(in the rows, 128 means zero)
[132, 157, 102, 128, 129,  89, 118, 129, 135, 111, 111, 118, 101, 114, 157,
 161, 134, 134, 143, 105, 113,  92, 116, 160, 135, 131, 141, 103, 137, 133,
 129, 152] : Nezum
[126, 128, 105, 128, 131, 112, 136, 123, 150, 119, 137, 165, 131, 102, 140,
 145, 117, 116, 130,  96, 116, 131, 130, 144, 137, 123, 149, 114, 139, 133,
 136, 161] : Nezum
[119, 168,  96, 117, 146, 114, 127, 163, 164, 122,  99, 177, 170,  88,  85,
  92, 131,  91, 115, 117, 111, 179, 127, 126, 135, 102,  50, 156,  98,  99,
 126, 181] : geruz
[ 99, 151, 142, 126, 129, 119, 161, 130, 120, 126, 111, 139, 148, 129, 138,
 119,  98, 129, 132,  99, 113, 134, 131,  91, 119, 141, 133, 139, 120, 103,
 148, 141] : babod
[ 95, 148, 157, 125, 119, 124, 158, 142, 111, 110,  96, 160, 135, 145, 122,
 102, 136, 113, 121,  97, 118, 154, 131, 117, 119, 127, 135, 113, 119, 135,
 131, 144] : Zek
[101, 129, 134, 128, 141, 135, 132, 145, 148,  96, 115, 180, 146, 152, 114,
  90, 115, 117, 125,  77, 104, 156, 131, 106, 111, 137, 157, 135, 102, 135,
 141, 149] : rusu
[136, 162, 123, 125, 115,  40, 125, 147, 167,  61,  73,  65, 100, 148, 203,
  70, 104, 179, 173, 125,  96,  58, 106, 202,  66, 169, 165, 122, 119, 106,
 171, 103] : geruz
[106, 102, 136, 112, 192, 174, 101, 107,  81, 175, 152, 164, 163, 138, 165,
 172, 148, 184,  41, 151, 130, 172, 128, 122, 115, 128,  88, 173, 165,  96,
  74, 118] : dag
[115, 174, 118, 139, 106,  68, 169, 173, 151,  97,  55,  51, 119, 127, 126,
 139, 126, 106, 170, 134, 101, 113, 135, 160, 176,  82,  58, 127,  83,  93,
 139, 154] : babod
[126, 124, 125, 130, 117, 111, 139, 138, 144, 132, 139, 163, 148, 104, 140,
 144, 122, 130, 127, 111, 124, 148, 141, 112, 149, 126, 147, 122, 133, 116,
 142, 156] : Pib
[107, 150, 159, 124, 121, 124, 182, 132, 125, 133, 125, 155, 139, 121, 125,
 124, 124, 126, 117, 111, 133, 133, 131,  88, 140, 138, 131, 136, 117, 106,
 148, 149] : Pib
[139, 146, 119, 121, 151, 119, 108, 142, 156, 122, 111, 125, 136, 141, 138,
 131, 123, 126, 148, 124, 121, 109, 117, 126, 122, 131, 148, 112, 116, 132,
 137, 156] : rusu
[111, 117, 109, 130, 125, 117, 135, 132, 129, 127, 142, 150, 153, 116, 131,
 149, 123, 135, 135,  99, 106, 157, 136, 123, 144, 124, 137, 124, 136, 128,
 137, 154] : babod
[103, 151, 136, 132, 127, 119, 181, 129, 105, 118, 107, 154, 126, 145, 132,
 125, 118, 134, 126, 139, 117, 113, 139,  95, 114, 135, 116, 160, 135, 108,
 147, 151] : labes
[108, 128, 135,  93, 178, 116, 161, 123, 127, 146, 124, 156, 117, 145,  92,
 112, 122, 132,  91, 124, 114, 207, 103,  81, 116,  97,  99, 159, 117, 108,
 134, 187] : babod
[126, 115, 115, 131, 153, 133, 127, 136, 161, 122, 127, 162, 158, 140, 134,
 127, 115, 134, 131, 106, 106, 146, 128, 132, 122, 134, 147, 134, 124, 132,
 148, 161] : rusu
[139, 150, 114, 127, 151, 121, 100, 137, 151, 135, 101, 144, 143, 140, 143,
 141, 112, 127, 145, 117, 113, 119, 126, 129, 113, 125, 136, 123, 111, 122,
 135, 157] : rusu
[140, 121, 109, 160,  72,  86, 113, 146,  96,  99,  93,  79, 132, 156, 184,
 142, 155,  86, 217, 101, 107,  94, 110, 173, 176, 113, 152, 109, 140, 129,
 171, 149] : rusu
[106, 132, 148, 130, 114, 120, 146, 154, 129, 114, 110, 194, 145, 133, 137,
  94, 132, 107, 148,  91, 121, 164, 114, 113, 128, 137, 157, 132, 108, 135,
 130, 143] : dag
[114, 133, 136, 131, 144, 134, 134, 149, 148, 110, 115, 165, 151, 142, 111,
 100, 115, 106, 142, 103, 114, 144, 128, 107, 113, 131, 154, 121, 105, 142,
 142, 147] : rusu
[131, 162, 141, 109, 205, 116, 164, 147,  83, 170, 121, 127, 110, 141,  85,
 162, 156, 121,  93, 191, 142, 141, 127, 119, 101,  72,  68, 157, 124, 132,
 100, 123] : dag
[130, 161, 117, 123, 134,  96, 132, 150, 118, 127, 115, 164, 131, 117, 160,
 152, 132, 131, 145, 111, 122, 114, 124, 122, 152, 127, 144, 125, 131, 122,
 114, 162] : dag
[145, 159, 122, 125, 124, 101, 120, 143, 156, 136, 110, 144, 128, 107, 155,
 151, 118, 129, 150, 128, 130, 122, 140, 110, 136, 131, 141, 108, 120, 107,
 132, 150] : Pib
[108, 177, 177, 159, 148,  76, 147, 170, 138, 109,  87, 123, 139, 136, 176,
  97, 154, 157, 147, 102,  96, 108,  83, 131,  91, 146, 120,  97, 116, 149,
 129, 121] : geruz
[130, 161, 103, 121, 143,  96, 122, 129, 144, 118, 116, 138, 109, 105, 154,
 155, 118, 138, 126, 105, 114, 104, 118, 141, 125, 132, 139, 111, 132, 124,
 124, 160] : Nezum
[120, 113, 102, 132, 122, 107, 132, 132, 127, 117, 136, 169, 144, 116, 131,
 132, 139, 132, 144, 106, 108, 149, 129, 146, 131, 119, 128, 127, 142, 133,
 137, 153] : geruz
[ 96, 146, 144, 121, 135, 121, 177, 116, 107, 130, 122, 147, 136, 133, 127,
 125, 107, 140, 112, 107, 114, 149, 139,  95, 113, 139, 120, 149, 134,  96,
 138, 139] : babod
[125, 141, 142, 140, 137, 124, 154, 128, 142, 128, 141, 165, 143, 131, 116,
  98, 107, 148, 115, 114, 116, 122, 133, 114, 110, 156, 131, 149, 140, 118,
 141, 146] : rufat
[110, 111, 167, 179, 112, 167, 106, 155, 151, 175, 108,  39, 197, 108, 151,
 173, 112, 154, 135, 187, 144,  29, 110, 122, 170, 100,  82,  92,  67, 144,
 115, 110] : labes
[116, 138, 145, 129, 137, 128, 148, 139, 145, 111, 133, 198, 141, 144, 109,
  91, 119, 137, 127,  95, 109, 161, 124, 114, 108, 145, 144, 137, 128, 134,
 126, 161] : rufat
[104, 151, 156, 129, 136, 122, 178, 134, 112, 137, 111, 175, 146, 133, 143,
 118, 123, 128, 121, 112, 125, 127, 127, 102, 129, 145, 133, 151, 121, 112,
 135, 140] : dag
[ 97, 133, 134, 132, 122, 127, 154, 148, 138,  98, 111, 174, 133, 142, 121,
 104, 125, 129, 135, 123, 113, 136, 135,  93, 119, 133, 140, 133, 110, 138,
 136, 154] : labes
[107, 142, 145, 132, 131, 117, 169, 135, 117, 136, 113, 176, 140, 130, 143,
 124, 118, 129, 123, 107, 125, 131, 127,  98, 139, 138, 135, 150, 122, 111,
 134, 149] : dag
[128, 168,  91, 141, 125,  97, 152, 165, 152, 139, 102, 178, 146, 127, 122,
 139, 180,  94, 185,  97, 110, 143,  87, 117, 149,  89,  85, 127,  89, 157,
 160, 203] : geruz
[125, 107, 114, 163, 102, 106, 110, 173, 143,  92, 104,  46, 121, 138, 148,
 136, 104, 151, 163, 135, 106,  81, 105, 167, 171, 109, 120, 128, 108, 132,
 130, 135] : rufat
[141, 149, 158, 145, 156, 120, 119, 152, 157, 129,  89, 147, 178, 162, 181,
 127, 138, 130, 165, 138, 111, 158, 100, 182,  17, 162, 143, 117, 154, 145,
 157, 106] : rusu
[ 94, 165, 164, 113, 128, 102, 150, 162, 128, 109,  99, 115, 175, 138, 140,
 105, 157,  86, 100,  98, 126, 147, 118, 104, 180,  88,  89, 137, 107,  84,
 143, 176] : Pib
[134, 128, 116, 134, 121, 105, 145, 150, 146, 133, 139, 167, 155, 105, 148,
 141, 128, 117, 151, 110, 127, 121, 126, 133, 166, 127, 154, 126, 136, 133,
 138, 161] : dag
[136,  91,  94, 119, 186, 161, 177, 142, 172, 125, 221,  78, 122, 108, 117,
 156, 101, 158, 100, 187, 165,  97, 132,  90, 150, 102, 152, 121, 164, 142,
 134, 122] : sati
[154, 137, 129, 119, 200, 116, 131, 150, 123, 123, 150,  25,  55, 151,  81,
 141, 117, 118, 144, 161, 144,  21, 120,  78, 162, 104, 167, 102, 125, 174,
 141, 111] : rusu
[150, 144, 110, 157,  95,  83, 141, 159, 191, 147, 129, 136, 155, 132, 112,
 132, 180,  62, 185, 126, 149, 149,  94, 130, 121,  83, 123,  82, 137, 164,
 197, 185] : sati
[128, 158, 120, 128, 118, 108, 133, 143, 132, 127, 102, 142, 120, 128, 152,
 152, 127, 135, 142, 110, 124, 118, 123, 136, 126, 124, 134, 104, 128, 133,
 128, 159] : Zek
[132, 115, 111, 134, 143, 124, 118, 138, 157, 124, 133, 155, 160, 132, 131,
 132, 119, 120, 135, 104, 110, 142, 130, 135, 132, 126, 146, 129, 136, 132,
 148, 162] : rusu
[136, 145,  98, 128, 124,  95, 120, 135, 141, 122, 110, 162, 123, 119, 145,
 138, 126, 133, 169, 111, 113, 120, 127, 132, 124, 121, 133, 111, 119, 127,
 132, 157] : geruz
[147, 108, 159, 140, 155, 147,  83, 100,  65, 211, 157, 159, 128, 120, 136,
 187, 188, 136, 106, 141, 136, 168, 126, 101, 153,  92, 108,  95, 145, 141,
  87, 126] : Pib
[101, 132, 147, 131, 140, 144, 125, 151, 141, 100, 106, 154, 151, 149, 117,
  92, 130, 123, 131,  98, 107, 149, 115, 124, 109, 145, 143, 126,  98, 142,
 132, 136] : rusu
[129, 162,  98, 118, 147, 101, 128, 134, 153, 116, 109, 137, 115, 108, 152,
 154, 112, 133, 137, 117, 116, 100, 118, 131, 121, 134, 143, 110, 126, 127,
 132, 162] : Nezum
[134, 154, 128, 131, 116, 103, 122, 146, 137, 131, 125, 127, 135, 111, 158,
 159, 141, 136, 141, 116, 128, 109, 130, 122, 151, 127, 138, 104, 123, 121,
 132, 146] : Pib
[164, 115, 161, 135, 175, 110, 126, 125, 136, 138, 182,  76,  59, 138, 128,
 129, 105, 214, 111, 150, 132,  60,  96, 142, 110, 141, 164, 110, 145, 162,
 101, 105] : rufat
[ 94, 131, 137, 124, 121, 128, 153, 148, 127, 101, 129, 150, 142, 127, 118,
 105, 122, 118, 139,  87, 112, 166, 126, 105, 128, 140, 146, 125, 122, 132,
 133, 138] : babod
[126, 148, 149, 141, 106, 120, 137, 148, 112, 142, 105,  51, 167, 163, 174,
 149, 213, 121, 181, 134, 137,  83,  49, 209, 130, 100,  71, 116, 114, 153,
 161, 130] : geruz
[117, 154, 126, 130, 115, 137, 169, 118, 144, 124, 120, 150, 135, 130, 128,
 113, 113, 123, 135, 102, 125, 129, 139, 125, 134, 130, 129, 131, 114, 109,
 157, 149] : sati
[122, 114,  99, 132, 122, 103, 136, 133, 140, 120, 144, 176, 147, 111, 126,
 124, 135, 126, 144, 102, 112, 148, 128, 134, 140, 113, 131, 125, 134, 135,
 143, 165] : geruz
[110, 157, 181, 138, 142, 153,  94, 130, 107, 161,  46, 128, 146, 197, 114,
 124, 174, 113, 136, 100,  99, 156,  84, 142, 125, 124,  60, 143,  98, 134,
 132, 158] : rufat
[120, 152, 124, 142, 175, 105, 116, 153, 104, 129, 107,  62, 114, 149, 163,
 127, 156, 163, 117, 127, 100,  82,  89, 144, 134,  88,  71, 149,  88, 131,
 126, 117] : geruz
[130, 155,  96, 128, 118,  92, 129, 145, 138, 114, 116, 157, 140, 117, 151,
 133, 142, 129, 167, 114, 115, 120, 122, 140, 125, 121, 125, 113, 123, 127,
 135, 158] : geruz
[ 97, 144, 186, 114, 160, 143, 159, 114,  94, 156,  78, 105, 111, 160,  74,
 139, 147, 143,  85, 173, 132, 183, 102, 138,  80, 101,  64, 123, 120, 121,
 109, 131] : sati
[ 99, 139, 138, 126, 117, 143, 153, 140, 142,  93, 122, 155, 127, 140, 116,
  96, 138, 125, 131,  84, 115, 159, 118, 126, 139, 131, 144, 114, 108, 139,
 135, 148] : sati
[ 96, 149, 148, 127, 126, 125, 174, 133, 115, 123,  97, 164, 141, 136, 136,
 125, 115, 124, 112, 102, 120, 146, 136, 108, 115, 139, 126, 134, 144, 113,
 143, 154] : Zek
[109, 157, 150, 131, 115, 118, 174, 138, 125, 131, 111, 142, 146, 119, 140,
 128, 125, 125, 123, 117, 128, 132, 132, 101, 131, 143, 119, 144, 124,  97,
 155, 142] : Pib
[ 85,  98, 170, 136, 103, 155, 100, 129,  67, 138, 123,  91, 159, 153, 154,
 178, 180, 158,  93, 121, 136, 135, 102, 173, 142,  99, 104,  87, 135, 149,
  83, 122] : Zek
[127, 134, 105, 129, 127, 107, 129, 125, 147, 118, 132, 143, 132, 101, 151,
 153, 115, 122, 132,  98, 117, 115, 121, 151, 140, 130, 147, 115, 145, 128,
 140, 161] : Nezum
[128, 155,  99, 121, 146, 104, 113, 134, 148, 114, 120, 144, 110, 101, 147,
 154, 113, 135, 126, 101, 115, 109, 119, 134, 124, 134, 146, 109, 131, 132,
 121, 158] : Nezum
[136, 150, 116, 132, 114, 102, 135, 147, 132, 133, 117, 157, 135, 115, 154,
 146, 135, 121, 159, 109, 126, 108, 124, 134, 170, 123, 138, 124, 115, 124,
 125, 160] : dag
[106, 160, 145, 135, 119, 131, 109, 140,  61, 104,  79, 152, 175, 169, 242,
 135, 147, 130, 159, 113,  97, 136, 113, 143,  99, 141, 130, 146, 157,  98,
 128, 134] : labes
[118, 149, 186, 163, 138,  78, 161, 138, 139, 122,  86,  29, 113, 132, 165,
  93,  86, 160, 134, 133, 102,  64, 132, 131, 120, 147, 123, 120, 112, 100,
 154,  74] : babod
